Here is a tiny trained network, its code and every weight. The questions are about switching its units off for an input and a class, where a switched-off unit gives its printed mean instead of its output.

import numpy as np


def w(rows, s, z=0):
    codes = np.array(rows[::2]) - 128.0
    scale = np.full(codes.shape[1], s)
    scale[-1] = z or s
    return codes * scale


def f(y):
    return y / 2 * (1 + np.tanh(0.7978845608 * (y + 0.044715 * y**3)))


def log_softmax(a):
    a = a - a.max(-1, keepdims=True)
    return a - np.log(np.exp(a).sum(-1, keepdims=True))


def net(x, mask):
    res = np.array(x, float).reshape(1, 8) / 4 @ E
    y = f(res @ A[0][:, :-1].T + A[0][:, -1])
    res = res + np.where(mask, y, B[0][:, -1]) @ B[0][:, :-1]
    return log_softmax(res[-1] @ U[:, :-1].T + U[:, -1])


A, B = {}, {}
E = w([
[50,58,88,128,118,181,147,186,87,232,138],'x0',
[119,127,109,157,23,195,174,216,164,24,242],'x1',
[133,141,114,121,128,127,125,124,129,133,129],'x2',
[2,204,182,213,232,28,191,127,92,156,131],'x3',
[119,106,155,136,131,131,126,143,126,121,123],'x4',
[173,142,191,165,107,180,230,196,154,183,110],'x5',
[155,141,179,75,94,80,69,162,160,199,213],'x6',
[132,147,110,105,135,121,123,141,130,133,122],'x7',
],0.007)
A[0] = w([
[32,96,105,124,154,153,158,154,104,177,163,206],'n1',
[164,187,170,135,156,74,154,135,127,55,125,119],'n2',
[82,154,106,126,88,144,164,174,140,57,210,88],'n3',
[81,95,89,130,115,136,131,157,113,178,123,36],'n4',
[162,175,174,125,122,147,245,147,151,169,112,28],'n5',
[31,120,94,109,128,95,81,94,128,78,162,44],'n6',
[132,135,179,102,121,63,102,143,156,174,238,78],'n7',
[23,192,150,158,163,68,183,136,117,129,170,2],'n8',
[80,112,93,135,139,136,201,108,139,59,84,141],'n9',
],0.012,0.0069)
B[0] = w([
[122,207,144,146,67,62,154,92,176,125,142,250],'n1',
[92,181,164,135,90,116,154,75,183,132,191,216],'n2',
[141,106,164,112,177,93,102,63,135,200,68,254],'n3',
[138,145,200,97,235,201,111,56,143,2,205,156],'n4',
[135,104,63,169,176,82,3,187,67,84,218,199],'n5',
[176,113,117,212,155,106,52,233,100,124,218,186],'n6',
[57,163,89,146,150,202,204,165,70,71,50,237],'n7',
[206,13,118,60,88,207,102,117,156,149,81,249],'n8',
[70,167,120,110,131,176,171,187,84,120,87,214],'n9',
],0.012,0.0091)
U = w([
[207,43,96,49,72,188,117,112,153,114,144,71],'0',
[149,125,106,156,164,81,74,160,84,115,189,88],'1',
[120,145,139,134,105,84,136,112,132,152,125,255],'2',
[83,171,126,127,156,155,158,135,78,108,82,66],'3',
[129,177,174,109,117,115,130,62,181,94,183,74],'4',
[136,124,187,121,244,51,115,74,105,233,71,93],'5',
[130,142,122,131,92,72,146,119,128,154,135,230],'6',
],0.011,0.013)

Each question gives the input, the list of numbers given to net, and the class t.
The units are the neurons (one row each of A and B). Each row of codes is followed by its name. A weight is (code - 128) times the scale printed after its matrix; where a second scale follows, it is the last column's (A, B and U).
mask holds one flag per neuron, in row order. A switched-off neuron (its flag False) gives its mean, the last column of its row in B, instead of its output. The means were averaged over made-up inputs and are rounded, as every weight is.
A unit's drop is (log p(t) with every unit on - log p(t) with that unit switched off) / (log p(t) with every unit on - log p(t) with every unit switched off).
The circuit of an input: a set's keep is (log p(t) with only the set's units on - log p(t) with every unit switched off) / (log p(t) with every unit on - log p(t) with every unit switched off). Starting from all 9 units, units are removed one at a time, each time the one whose removal leaves the highest keep (on an exact tie, the one counted first), for as long as the keep stays at least 0.8.
circuit, biggest first: the units of the circuit, biggest drop first
unit that matters most: the unit with the biggest drop
top k neurons: the k neurons with the biggest drops, biggest first
drop of u: that unit's drop, to one decimal
input [8,1,5,3,-7,2,-2,-5], class 4: circuit, biggest first => (n4; n1)
input [0,-6,6,6,5,4,0,1], class 0: unit that matters most => n8
input [-7,5,0,-5,-7,5,-6,-8], class 2: top 3 neurons => (n8; n7; n3)
input [-8,-8,3,6,3,3,7,-3], class 4: top 3 neurons => (n2; n3; n9)
input [-2,-7,-1,2,1,-8,6,1], class 1: top 2 neurons => (n6; n3)
input [-8,6,-7,-6,2,6,6,-7], class 4: top 2 neurons => (n8; n2)
input [-8,3,5,1,-8,8,6,-5], class 1: top 2 neurons => (n5; n1)
input [7,4,2,6,-4,3,0,4], class 4: top 2 neurons => (n1; n4)
input [-7,-8,4,4,2,2,-8,8], class 3: top 2 neurons => (n9; n3)
input [-6,7,0,4,0,4,0,6], class 5: top 2 neurons => (n3; n1)
input [-8,8,-6,-6,1,8,7,-2], class 1: top 2 neurons => (n5; n8)
input [1,7,6,-6,-1,3,8,8], class 3: top 2 neurons => (n7; n8)
input [-7,8,8,-1,4,1,1,7], class 5: drop of n9 => 0.0
input [-2,-6,-4,8,4,-2,0,0], class 0: unit that matters most => n8
input [2,8,8,-7,-6,-7,-6,-2], class 5: drop of n5 => 0.1
input [-4,-5,-2,2,3,1,8,-6], class 3: drop of n7 => 0.7
